Below is a small trained network, with its code and all its weights. Each question gives an input and a class and asks what happens when units are switched off, that is, made to give their printed mean instead of their output.

import numpy as np


def w(rows, s, z=0):
    codes = np.array(rows[::2]) - 128.0
    scale = np.full(codes.shape[1], s)
    scale[-1] = z or s
    return codes * scale


def norm(h):
    return h / np.sqrt((h * h).mean(-1, keepdims=True) + 1e-5)


def f(y):
    return y / 2 * (1 + np.tanh(0.7978845608 * (y + 0.044715 * y**3)))


def log_softmax(a):
    a = a - a.max(-1, keepdims=True)
    return a - np.log(np.exp(a).sum(-1, keepdims=True))


def net(x, mask):
    res = np.array(x, float).reshape(1, 7) / 4 @ E
    u = 0
    for l in range(4):
        y = f(norm(res) @ A[l][:, :-1].T + A[l][:, -1])
        res = res + np.where(mask[u : u + 5], y, B[l][:, -1]) @ B[l][:, :-1]
        u += 5
    return log_softmax(norm(res)[-1] @ U[:, :-1].T + U[:, -1])


A, B = {}, {}
E = w([
[146,167,86,138,193,206,93,197,164],'x0',
[218,90,60,182,158,142,158,64,109],'x1',
[131,127,179,162,209,87,193,147,157],'x2',
[40,65,102,79,196,163,140,91,103],'x3',
[128,131,126,131,126,129,131,127,128],'x4',
[146,255,140,103,209,88,67,78,22],'x5',
[148,55,225,218,126,195,52,146,40],'x6',
],0.00096)
A[0] = w([
[22,180,229,43,83,120,125,255,112,44],'L0N1',
[157,126,129,130,136,74,138,166,101,181],'L0N2',
[91,201,63,85,116,126,135,72,199,132],'L0N3',
[205,223,148,238,27,50,83,182,185,115],'L0N4',
[125,118,201,211,110,195,62,82,73,250],'L0N5',
],0.0024,0.0015)
B[0] = w([
[158,119,89,204,129,116,58,4,217,171],'L0N1',
[94,112,140,103,120,122,139,103,143,160],'L0N2',
[174,85,111,105,118,80,111,181,101,183],'L0N3',
[146,89,169,22,170,211,161,54,133,198],'L0N4',
[140,109,88,75,115,53,133,170,139,251],'L0N5',
],0.0029,0.0015)
A[1] = w([
[111,54,125,130,95,164,157,151,194,147],'L1N1',
[194,155,127,190,113,143,131,97,106,6],'L1N2',
[208,93,58,173,156,152,194,88,71,155],'L1N3',
[114,135,106,75,120,132,83,163,143,173],'L1N4',
[2,81,71,121,178,140,127,106,97,138],'L1N5',
],0.0035,0.0019)
B[1] = w([
[144,229,102,178,132,124,155,70,48,252],'L1N1',
[46,129,153,124,161,212,104,130,171,63],'L1N2',
[78,166,187,121,85,86,38,103,208,219],'L1N3',
[188,92,84,164,138,101,143,83,103,195],'L1N4',
[254,181,219,86,70,169,139,111,186,213],'L1N5',
],0.0029,0.0015)
A[2] = w([
[105,1,111,154,53,178,194,171,226,70],'L2N1',
[87,128,140,177,129,131,67,102,174,130],'L2N2',
[139,180,48,143,202,226,92,219,165,58],'L2N3',
[145,178,57,136,201,241,79,203,172,64],'L2N4',
[75,135,69,87,157,129,173,116,151,4],'L2N5',
],0.0026,0.0012)
B[2] = w([
[69,253,133,148,180,167,133,83,60,138],'L2N1',
[119,123,106,163,141,106,109,114,160,120],'L2N2',
[88,97,183,116,67,65,165,70,90,89],'L2N3',
[107,91,180,109,62,53,156,59,106,110],'L2N4',
[145,144,162,156,117,111,90,195,135,3],'L2N5',
],0.0032,0.00047)
A[3] = w([
[175,114,96,104,66,66,206,76,121,223],'L3N1',
[74,142,179,153,147,198,54,159,80,6],'L3N2',
[87,136,222,168,252,88,216,170,188,119],'L3N3',
[134,36,213,209,134,193,48,149,45,138],'L3N4',
[148,183,146,45,221,50,27,114,58,154],'L3N5',
],0.0024,0.0017)
B[3] = w([
[67,85,176,136,192,136,94,200,113,252],'L3N1',
[146,171,70,69,32,49,207,62,151,88],'L3N2',
[165,82,9,71,2,177,10,111,54,141],'L3N3',
[107,203,52,32,195,58,190,181,233,144],'L3N4',
[86,130,107,228,80,207,220,134,148,206],'L3N5',
],0.0027,0.0028)
U = w([
[81,254,96,232,131,181,223,105,40,124],'0',
[135,149,43,50,188,28,173,246,193,116],'1',
[135,83,146,164,152,153,99,158,131,254],'2',
[96,160,131,165,117,89,52,20,236,96],'3',
[50,51,213,109,90,59,144,118,56,92],'4',
[210,150,201,28,157,220,162,90,156,78],'5',
[176,70,27,104,61,167,52,136,51,75],'6',
],0.0074,0.007)

Each question gives the input, the list of numbers given to net, and the class t.
The units are the neurons (one row each of A and B). Each row of codes is followed by its name. A weight is (code - 128) times the scale printed after its matrix; where a second scale follows, it is the last column's (A, B and U).
mask holds one flag per neuron, layer by layer. A switched-off neuron (its flag False) gives its mean, the last column of its row in B, instead of its output. The means were averaged over made-up inputs and are rounded, as every weight is.
A unit's drop is (log p(t) with every unit on - log p(t) with that unit switched off) / (log p(t) with every unit on - log p(t) with every unit switched off).
The circuit of an input: a set's keep is (log p(t) with only the set's units on - log p(t) with every unit switched off) / (log p(t) with every unit on - log p(t) with every unit switched off). Starting from the 12 units with the biggest drops (on a tie, the unit counted first), units are removed one at a time, each time the one whose removal leaves the highest keep (on an exact tie, the one counted first), for as long as the keep stays at least 0.8.
units of the circuit, in order: the units of the circuit, biggest drop first
unit that matters most: the unit with the biggest drop
k most important neurons: the k neurons with the biggest drops, biggest first
top k neurons in layer l: the k neurons of layer l with the biggest drops, biggest first
input [6,3,-4,4,7,-2,7], class 1: unit that matters most => L3N4
input [1,-1,1,-6,-1,-8,-7], class 0: units of the circuit, in order => (L2N1 L0N5)
input [-7,-1,-5,-6,-6,3,-5], class 4: units of the circuit, in order => (L1N5 L3N4 L3N1)
input [-8,-7,-4,-6,5,-8,0], class 0: top 2 neurons in layer 1 => (L1N3 L1N5)
input [-3,-5,5,-7,1,0,8], class 1: units of the circuit, in order => (L3N4 L1N5)
input [3,0,3,-4,-2,2,7], class 1: 2 most important neurons => (L3N4 L1N5)
input [1,4,0,-8,5,-3,7], class 5: 3 most important neurons => (L0N4 L0N3 L3N1)
input [6,2,5,3,0,3,-2], class 4: units of the circuit, in order => (L2N4 L2N3 L1N1)
input [-7,-7,0,-7,8,-8,1], class 0: units of the circuit, in order => (L2N1 L1N3)
input [-3,5,3,-7,-1,-4,2], class 5: top 3 neurons in layer 0 => (L0N4 L0N1 L0N3)
input [5,-3,-6,7,-4,-6,4], class 5: top 3 neurons in layer 3 => (L3N5 L3N3 L3N4)
input [7,-4,2,-1,3,-1,-3], class 4: 2 most important neurons => (L2N3 L2N4)
input [-3,-1,2,-5,4,-6,-2], class 0: 2 most important neurons => (L1N5 L2N1)
input [-2,-5,8,-3,0,0,7], class 6: units of the circuit, in order => (L3N3 L3N1 L1N5)
input [2,-6,1,-4,4,-4,4], class 3: unit that matters most => L0N1
input [-1,-6,4,-5,0,-5,4], class 3: 4 most important neurons => (L0N1 L3N5 L1N5 L1N1)
input [5,-2,6,7,3,5,-5], class 5: 4 most important neurons => (L1N5 L0N5 L1N1 L3N4)
input [3,7,-8,8,5,6,1], class 5: 2 most important neurons => (L1N5 L0N1)
input [5,-3,1,5,5,-7,4], class 0: 2 most important neurons => (L2N1 L0N4)
input [1,-4,-1,-3,5,5,6], class 1: 2 most important neurons => (L3N4 L1N1)
input [3,7,-7,-8,7,-5,-2], class 5: units of the circuit, in order => (L0N4)
input [-5,6,2,-2,-1,-8,-7], class 0: 2 most important neurons => (L2N1 L0N5)
input [-4,7,-2,-6,-5,3,-3], class 3: 3 most important neurons => (L1N3 L1N5 L0N5)
input [8,2,-5,4,3,-5,6], class 4: top 2 neurons in layer 2 => (L2N3 L2N4)
